Below are the code and all the weights of a small trained network. Each question names an input and a class and asks about switching units off, where a switched-off unit gives its printed mean instead of its output.

import numpy as np


def w(rows, s, z=0):
    codes = np.array(rows[::2]) - 128.0
    scale = np.full(codes.shape[1], s)
    scale[-1] = z or s
    return codes * scale


def f(y):
    return np.maximum(y, 0)


def log_softmax(a):
    a = a - a.max(-1, keepdims=True)
    return a - np.log(np.exp(a).sum(-1, keepdims=True))


def net(x, mask):
    res = np.array(x, float).reshape(1, 5) / 4 @ E
    y = f(res @ A[0][:, :-1].T + A[0][:, -1])
    res = res + np.where(mask, y, B[0][:, -1]) @ B[0][:, :-1]
    return log_softmax(res[-1] @ U[:, :-1].T + U[:, -1])


A, B = {}, {}
E = w([
[132,95,142,141,125,132,119,135,129,123,151,124],'x0',
[187,211,207,183,233,74,24,205,84,46,104,158],'x1',
[125,130,124,134,125,118,128,129,113,140,123,118],'x2',
[36,170,204,39,55,201,76,196,2,188,186,219],'x3',
[97,33,83,190,197,209,211,187,31,88,8,180],'x4',
],0.0052)
A[0] = w([
[84,118,160,48,102,137,97,147,51,139,143,182,41],'N0',
[47,81,103,68,26,196,196,61,98,185,150,153,27],'N1',
[43,69,163,133,175,228,170,209,67,130,42,170,3],'N2',
[112,71,50,128,87,178,213,82,153,161,121,122,96],'N3',
[68,129,168,89,112,129,120,153,76,145,137,175,56],'N4',
[59,151,183,79,76,160,143,192,61,120,143,174,37],'N5',
[105,73,147,121,154,208,155,201,61,139,45,182,35],'N6',
[131,197,221,123,194,89,28,176,67,64,159,214,18],'N7',
[50,69,96,57,27,170,197,84,104,210,149,175,59],'N8',
[62,144,155,90,98,178,104,166,47,152,152,193,73],'N9',
[105,166,222,108,192,114,92,183,77,51,104,172,39],'N10',
[54,138,161,90,88,184,96,139,42,130,156,222,54],'N11',
[190,175,169,174,198,119,70,200,81,70,66,175,83],'N12',
[50,113,176,70,101,133,93,171,80,146,116,214,80],'N13',
[143,53,98,209,188,174,191,140,133,110,42,112,127],'N14',
[92,70,116,151,137,185,178,175,55,113,54,157,62],'N15',
[125,179,185,66,71,67,75,113,165,182,254,120,121],'N16',
],0.0056,0.0016)
B[0] = w([
[167,74,98,144,143,54,127,34,209,61,46,67,211],'N0',
[129,88,87,207,177,221,164,215,43,195,221,198,241],'N1',
[46,217,212,15,38,201,33,98,191,180,164,86,245],'N2',
[185,64,49,198,223,150,214,232,80,132,131,188,217],'N3',
[192,76,51,191,176,76,131,48,183,57,79,68,195],'N4',
[194,77,87,143,181,27,131,42,167,15,61,31,223],'N5',
[44,245,199,34,53,215,51,104,119,226,190,108,230],'N6',
[102,140,87,143,130,230,157,253,65,225,224,221,253],'N7',
[153,93,105,167,182,227,200,196,75,217,232,205,248],'N8',
[176,95,87,164,159,63,124,70,158,23,36,33,234],'N9',
[143,126,83,145,201,186,154,224,54,172,161,234,219],'N10',
[209,93,111,197,171,49,143,49,212,30,61,57,239],'N11',
[201,80,60,188,209,152,209,181,35,155,180,200,242],'N12',
[194,67,103,175,163,50,149,76,201,43,70,61,224],'N13',
[77,184,209,72,66,111,76,14,222,100,82,44,235],'N14',
[54,201,198,40,48,146,56,62,201,161,151,77,226],'N15',
[18,225,200,15,48,166,59,66,191,190,152,98,254],'N16',
],0.0049,0.0058)
U = w([
[225,37,41,224,193,8,192,23,226,3,29,40,254],'0',
[28,216,222,43,9,204,41,48,163,191,214,112,57],'1',
[172,39,33,232,208,221,221,224,20,196,227,237,17],'2',
],0.0044,0.0031)

Each question gives the input, the list of numbers given to net, and the class t.
The units are the neurons (one row each of A and B). Each row of codes is followed by its name. A weight is (code - 128) times the scale printed after its matrix; where a second scale follows, it is the last column's (A, B and U).
mask holds one flag per neuron, in row order. A switched-off neuron (its flag False) gives its mean, the last column of its row in B, instead of its output. The means were averaged over made-up inputs and are rounded, as every weight is.
A unit's drop is (log p(t) with every unit on - log p(t) with that unit switched off) / (log p(t) with every unit on - log p(t) with every unit switched off).
The circuit of an input: a set's keep is (log p(t) with only the set's units on - log p(t) with every unit switched off) / (log p(t) with every unit on - log p(t) with every unit switched off). Starting from the 12 units with the biggest drops (on a tie, the unit counted first), units are removed one at a time, each time the one whose removal leaves the highest keep (on an exact tie, the one counted first), for as long as the keep stays at least 0.8.
units of the circuit, in order: the units of the circuit, biggest drop first
k most important neurons: the k neurons with the biggest drops, biggest first
drop of u: that unit's drop, to one decimal
input [1,-8,6,6,-6], class 2: units of the circuit, in order : [N1]
input [5,7,-1,6,7], class 1: 2 most important neurons : [N2 N6]
input [-8,0,-2,6,7], class 1: 3 most important neurons : [N2 N6 N15]
input [2,-5,1,-2,3], class 2: 2 most important neurons : [N3 N16]
input [1,-2,-6,8,8], class 0: 4 most important neurons : [N11 N5 N9 N13]
input [1,-5,7,-3,6], class 1: 2 most important neurons : [N14 N15]
input [4,8,-7,-1,-7], class 2: 2 most important neurons : [N7 N12]
input [0,7,7,-1,-6], class 2: drop of N12 : 0.3
input [7,7,-7,-6,0], class 2: drop of N7 : 0.1
input [-8,6,7,6,-5], class 0: drop of N9 : 0.1
input [-6,-5,2,-7,8], class 1: 2 most important neurons : [N14 N15]
